Below are the code and all the weights of a small trained network. Each question names an input and a target symbol and asks about switching units off, where a switched-off unit gives its printed mean instead of its output.

import numpy as np


def w(rows, s, z=0):
    codes = np.array(rows[::2]) - 128.0
    scale = np.full(codes.shape[1], s)
    scale[-1] = z or s
    return codes * scale


def f(y):
    return y / 2 * (1 + np.tanh(0.7978845608 * (y + 0.044715 * y**3)))


def softmax(a):
    e = np.exp(a - a.max(-1, keepdims=True))
    return e / e.sum(-1, keepdims=True)


def log_softmax(a):
    a = a - a.max(-1, keepdims=True)
    return a - np.log(np.exp(a).sum(-1, keepdims=True))


def net(x, mask):
    ids = ['ΓΨΩβδζηλξπσ'.index(c) for c in x.split()]
    T = len(ids)
    res = E[ids] + P[:T]
    q, k, v = (res @ M[0].T for M in (Q, K, V))
    z = softmax(np.where(np.tri(T) > 0, q @ k.T / 3**0.5, -1e9)) @ v
    res = res + np.where(mask[0], z, O[0][:, -1]) @ O[0][:, :-1]
    y = f(res @ A[0][:, :-1].T + A[0][:, -1])
    res = res + np.where(mask[1:17], y, B[0][:, -1]) @ B[0][:, :-1]
    return log_softmax(res[-1] @ U[:, :-1].T + U[:, -1])


Q, K, V, O, A, B = {}, {}, {}, {}, {}, {}
E = w([
[240,149,86],'Γ',
[131,79,139],'Ψ',
[164,110,152],'Ω',
[101,71,115],'β',
[92,107,247],'δ',
[133,97,133],'ζ',
[168,104,84],'η',
[174,168,202],'λ',
[134,98,148],'ξ',
[143,107,107],'π',
[65,110,236],'σ',
],0.014)
P = w([
[156,131,192],'0',
[117,69,88],'1',
[117,139,126],'2',
[143,159,172],'3',
[106,78,53],'4',
[89,139,107],'5',
[135,141,123],'6',
[99,1,134],'7',
[92,139,111],'8',
[143,171,159],'9',
],0.015)
Q[0] = w([
[48,82,148],'H0',
[75,88,106],'H0',
[3,96,205],'H0',
],0.0073)
K[0] = w([
[110,69,78],'H0',
[147,255,162],'H0',
[201,115,183],'H0',
],0.0086)
V[0] = w([
[2,189,27],'H0',
[62,222,123],'H0',
[66,163,96],'H0',
],0.0097)
O[0] = w([
[205,96,208,2],'H0',
[138,192,157,63],'H0',
[251,60,182,74],'H0',
],0.011,0.0085)
A[0] = w([
[163,234,92,107],'N0',
[218,166,75,121],'N1',
[63,138,120,164],'N2',
[161,99,135,1],'N3',
[168,149,48,87],'N4',
[173,226,84,159],'N5',
[209,44,49,108],'N6',
[157,209,97,62],'N7',
[41,106,82,166],'N8',
[86,132,79,26],'N9',
[1,204,44,12],'N10',
[210,167,115,162],'N11',
[82,139,78,96],'N12',
[174,189,249,85],'N13',
[166,144,204,15],'N14',
[93,139,77,31],'N15',
],0.0095,0.0061)
B[0] = w([
[76,127,144,136],'N0',
[69,152,198,128],'N1',
[175,172,149,200],'N2',
[51,103,243,120],'N3',
[161,101,175,139],'N4',
[61,91,48,144],'N5',
[45,119,168,141],'N6',
[52,69,123,126],'N7',
[220,126,131,250],'N8',
[86,70,167,154],'N9',
[104,114,145,248],'N10',
[103,159,184,127],'N11',
[161,141,171,182],'N12',
[89,23,2,126],'N13',
[172,117,153,124],'N14',
[82,73,204,150],'N15',
],0.0092,0.015)
U = w([
[122,23,194,158],'Γ',
[150,47,147,180],'Ψ',
[105,127,212,108],'Ω',
[154,127,124,43],'β',
[128,178,191,2],'δ',
[188,134,162,77],'ζ',
[136,127,122,119],'η',
[60,159,98,131],'λ',
[142,155,132,158],'ξ',
[166,162,94,224],'π',
[120,254,137,175],'σ',
],0.013,0.0044)

Each question gives the input, a string of symbols that net reads in full, and the target symbol t.
The units are the heads (3 rows each of Q, K, V and O) and the neurons (one row each of A and B). Each row of codes is followed by its name. A weight is (code - 128) times the scale printed after its matrix; where a second scale follows, it is the last column's (O, A, B and U).
mask holds one flag per unit, heads first, then neurons. A switched-off unit (its flag False) gives its mean, the last column of its rows in O or B, instead of its output. The means were averaged over made-up inputs and are rounded, as every weight is.
A unit's drop is (log p(t) with every unit on - log p(t) with that unit switched off) / (log p(t) with every unit on - log p(t) with every unit switched off).
The circuit of an input: a set's keep is (log p(t) with only the set's units on - log p(t) with every unit switched off) / (log p(t) with every unit on - log p(t) with every unit switched off). Starting from the 12 units with the biggest drops (on a tie, the unit counted first), units are removed one at a time, each time the one whose removal leaves the highest keep (on an exact tie, the one counted first), for as long as the keep stays at least 0.8.
units of the circuit, in order: the units of the circuit, biggest drop first
unit that matters most: the unit with the biggest drop
k most important neurons: the k neurons with the biggest drops, biggest first
drop when u is switched off: that unit's drop, to one decimal
input Ω ξ ξ λ ζ, target Γ: units of the circuit, in order : N15, N9
input ζ Ω Ω Γ β, target Γ: 2 most important neurons : N15, N9
input β σ Ω Ω η, target Γ: unit that matters most : N6
input Ω Ω σ δ Γ, target Γ: 2 most important neurons : N4, N6
input Γ Γ λ δ ζ, target Γ: 3 most important neurons : N15, N9, N10
input λ λ ζ Ω Ψ, target Γ: 3 most important neurons : N15, N9, N10
input Ψ λ Ψ λ, target λ: 2 most important neurons : N8, N5
input Ω λ β Γ Ψ, target Γ: 4 most important neurons : N15, N9, N6, N10
input η λ λ λ, target λ: 2 most important neurons : N5, N8
input λ ξ δ Γ Ω, target Γ: 2 most important neurons : N15, N9
input Γ Γ ξ δ π, target Γ: drop when N9 is switched off : 0.2
input λ ξ σ δ, target σ: drop when N2 is switched off : 0.1
input σ Γ Ψ σ, target σ: drop when N9 is switched off : 0.2
input π η ζ π β, target Γ: unit that matters most : N6
